Below is a small trained network, with its code and all its weights. Each question gives an input and a target symbol and asks what happens when units are switched off, that is, made to give their printed mean instead of their output.

import numpy as np


def w(rows, s, z=0):
    codes = np.array(rows[::2]) - 128.0
    scale = np.full(codes.shape[1], s)
    scale[-1] = z or s
    return codes * scale


def norm(h):
    return h / np.sqrt((h * h).mean(-1, keepdims=True) + 1e-5)


def softmax(a):
    e = np.exp(a - a.max(-1, keepdims=True))
    return e / e.sum(-1, keepdims=True)


def log_softmax(a):
    a = a - a.max(-1, keepdims=True)
    return a - np.log(np.exp(a).sum(-1, keepdims=True))


def net(x, mask):
    ids = ['ΓΘΞΣβδεζηπτφψ'.index(c) for c in x.split()]
    T = len(ids)
    res = E[ids] + P[:T]
    u = 0
    for l in range(3):
        r = norm(res)
        for j in range(2):
            rows = slice(4 * j, 4 * j + 4)
            q, k, v = (r @ M[l][rows].T for M in (Q, K, V))
            z = softmax(np.where(np.tri(T) > 0, q @ k.T / 4**0.5, -1e9)) @ v
            o = O[l][rows]
            res = res + np.where(mask[u + j], z, o[:, -1]) @ o[:, :-1]
        u += 2
    return log_softmax(norm(res)[-1] @ U[:, :-1].T + U[:, -1])


Q, K, V, O = {}, {}, {}, {}
E = w([
[223,183,164],'Γ',
[204,118,145],'Θ',
[150,95,134],'Ξ',
[138,83,149],'Σ',
[149,113,87],'β',
[134,70,143],'δ',
[143,84,152],'ε',
[212,46,137],'ζ',
[139,94,156],'η',
[253,214,103],'π',
[179,123,129],'τ',
[142,70,134],'φ',
[154,94,133],'ψ',
],0.0061)
P = w([
[99,129,117],'0',
[124,75,218],'1',
[204,114,80],'2',
[74,155,191],'3',
[255,100,67],'4',
[79,157,175],'5',
[209,71,109],'6',
[73,157,155],'7',
[194,83,113],'8',
[71,153,144],'9',
[167,87,98],'10',
[90,170,146],'11',
[157,77,98],'12',
[73,163,136],'13',
],0.0093)
Q[0] = w([
[162,101,1],'L0H1',
[105,103,126],'L0H1',
[37,161,141],'L0H1',
[149,189,150],'L0H1',
[111,199,70],'L0H2',
[181,155,63],'L0H2',
[127,155,200],'L0H2',
[124,145,71],'L0H2',
],0.0088)
K[0] = w([
[2,176,112],'L0H1',
[111,91,131],'L0H1',
[168,93,81],'L0H1',
[162,100,88],'L0H1',
[132,184,89],'L0H2',
[243,192,67],'L0H2',
[131,159,212],'L0H2',
[125,147,88],'L0H2',
],0.008)
V[0] = w([
[204,184,190],'L0H1',
[104,97,149],'L0H1',
[174,71,184],'L0H1',
[12,138,45],'L0H1',
[54,106,85],'L0H2',
[131,159,254],'L0H2',
[149,182,88],'L0H2',
[69,104,155],'L0H2',
],0.0079)
O[0] = w([
[1,57,35,218],'L0H1',
[143,135,152,112],'L0H1',
[64,81,132,181],'L0H1',
[190,163,143,2],'L0H1',
[163,145,170,39],'L0H2',
[40,85,170,167],'L0H2',
[127,192,129,144],'L0H2',
[103,153,175,73],'L0H2',
],0.005,0.0051)
Q[1] = w([
[133,98,131],'L1H1',
[122,94,11],'L1H1',
[112,164,174],'L1H1',
[119,126,128],'L1H1',
[105,126,121],'L1H2',
[130,105,72],'L1H2',
[119,123,102],'L1H2',
[113,124,119],'L1H2',
],0.011)
K[1] = w([
[86,98,15],'L1H1',
[17,58,127],'L1H1',
[245,122,160],'L1H1',
[54,89,155],'L1H1',
[102,144,149],'L1H2',
[39,101,3],'L1H2',
[94,35,49],'L1H2',
[118,125,148],'L1H2',
],0.0044)
V[1] = w([
[234,15,151],'L1H1',
[134,148,150],'L1H1',
[183,162,148],'L1H1',
[125,76,180],'L1H1',
[227,209,77],'L1H2',
[54,57,172],'L1H2',
[109,78,3],'L1H2',
[151,37,88],'L1H2',
],0.0047)
O[1] = w([
[177,120,101,117],'L1H1',
[80,81,255,99],'L1H1',
[3,96,222,50],'L1H1',
[173,241,175,148],'L1H1',
[52,156,249,69],'L1H2',
[85,169,101,175],'L1H2',
[164,217,163,253],'L1H2',
[135,67,71,206],'L1H2',
],0.0029)
Q[2] = w([
[139,143,253],'L2H1',
[70,111,108],'L2H1',
[164,175,155],'L2H1',
[152,58,123],'L2H1',
[157,174,186],'L2H2',
[138,167,89],'L2H2',
[103,153,191],'L2H2',
[97,171,181],'L2H2',
],0.0072)
K[2] = w([
[194,80,124],'L2H1',
[94,83,57],'L2H1',
[158,153,124],'L2H1',
[139,141,215],'L2H1',
[81,117,60],'L2H2',
[131,151,141],'L2H2',
[255,27,126],'L2H2',
[187,68,118],'L2H2',
],0.0071)
V[2] = w([
[137,73,97],'L2H1',
[162,121,147],'L2H1',
[183,93,94],'L2H1',
[2,184,188],'L2H1',
[127,17,121],'L2H2',
[113,13,200],'L2H2',
[144,247,138],'L2H2',
[67,208,166],'L2H2',
],0.0085)
O[2] = w([
[116,145,162,213],'L2H1',
[70,83,143,73],'L2H1',
[82,43,177,148],'L2H1',
[209,252,60,129],'L2H1',
[74,155,212,230],'L2H2',
[40,245,134,139],'L2H2',
[162,43,47,1],'L2H2',
[150,162,78,67],'L2H2',
],0.0049,0.0027)
U = w([
[71,229,23,167],'Γ',
[49,144,111,229],'Θ',
[180,139,156,29],'Ξ',
[172,156,174,38],'Σ',
[247,123,185,129],'β',
[176,158,186,38],'δ',
[158,147,157,14],'ε',
[36,93,196,254],'ζ',
[164,168,168,32],'η',
[183,73,38,113],'π',
[171,103,121,61],'τ',
[169,130,179,38],'φ',
[184,135,159,46],'ψ',
],0.011,0.0047)

Each question gives the input, a string of symbols that net reads in full, and the target symbol t.
The units are the heads (4 rows each of Q, K, V and O). Each row of codes is followed by its name. A weight is (code - 128) times the scale printed after its matrix; where a second scale follows, it is the last column's (O and U).
mask holds one flag per head, layer by layer. A switched-off head (its flag False) gives its mean, the last column of its rows in O, instead of its output. The means were averaged over made-up inputs and are rounded, as every weight is.
A unit's drop is (log p(t) with every unit on - log p(t) with that unit switched off) / (log p(t) with every unit on - log p(t) with every unit switched off).
The circuit of an input: a set's keep is (log p(t) with only the set's units on - log p(t) with every unit switched off) / (log p(t) with every unit on - log p(t) with every unit switched off). Starting from all 6 units, units are removed one at a time, each time the one whose removal leaves the highest keep (on an exact tie, the one counted first), for as long as the keep stays at least 0.8.
units of the circuit, in order: the units of the circuit, biggest drop first
most important unit: the unit with the biggest drop
which heads matter: for each layer, one digit per head in row order, 1 if its drop is at least 0.15 and else 0, layers parted by /
drop when u is switched off: that unit's drop, to one decimal
input Γ π π ζ β ψ Σ δ π β Σ Θ ζ, target β: units of the circuit, in order : L0H1, L2H2
input π τ π η π Ξ ψ β ε τ δ, target β: which heads matter : 10 / 00 / 00
input Θ π Γ, target Θ: most important unit : L0H1
input Γ π τ, target Γ: which heads matter : 11 / 00 / 01
input Γ π η, target Γ: units of the circuit, in order : L0H2, L2H2
input Θ π φ Ξ π Γ τ ζ Ξ, target Γ: which heads matter : 11 / 00 / 11
input τ π π π Γ Γ β β π β τ β ψ, target β: which heads matter : 10 / 00 / 00
input β π π, target β: units of the circuit, in order : L0H1, L2H1
input Γ Γ π, target Γ: units of the circuit, in order : L0H1, L2H2
input ζ ψ Ξ φ β π, target ζ: which heads matter : 00 / 00 / 10
input π τ Θ π β τ π Γ τ Θ Γ, target Γ: units of the circuit, in order : L0H1, L2H1
input ε π Θ π β ζ τ Γ β δ δ, target Γ: units of the circuit, in order : L2H2, L0H2, L2H1
input π π π Γ π δ π Γ π Γ Γ, target Γ: units of the circuit, in order : L2H1, L0H1
input β β π π π Θ β π β π π Γ, target ζ: most important unit : L1H2
input ζ π τ, target ζ: which heads matter : 00 / 00 / 11
input φ π π Ξ ψ Γ ψ τ β, target Γ: units of the circuit, in order : L2H2, L0H2
input Θ Γ Θ, target Θ: which heads matter : 10 / 00 / 01
input β φ π, target β: drop when L0H1 is switched off : 0.4
input ψ π π β τ β τ ψ φ, target β: drop when L2H2 is switched off : 0.1
input β Γ Ξ τ β Θ β, target Γ: units of the circuit, in order : L2H2
input β ψ β, target β: drop when L2H1 is switched off : 0.1
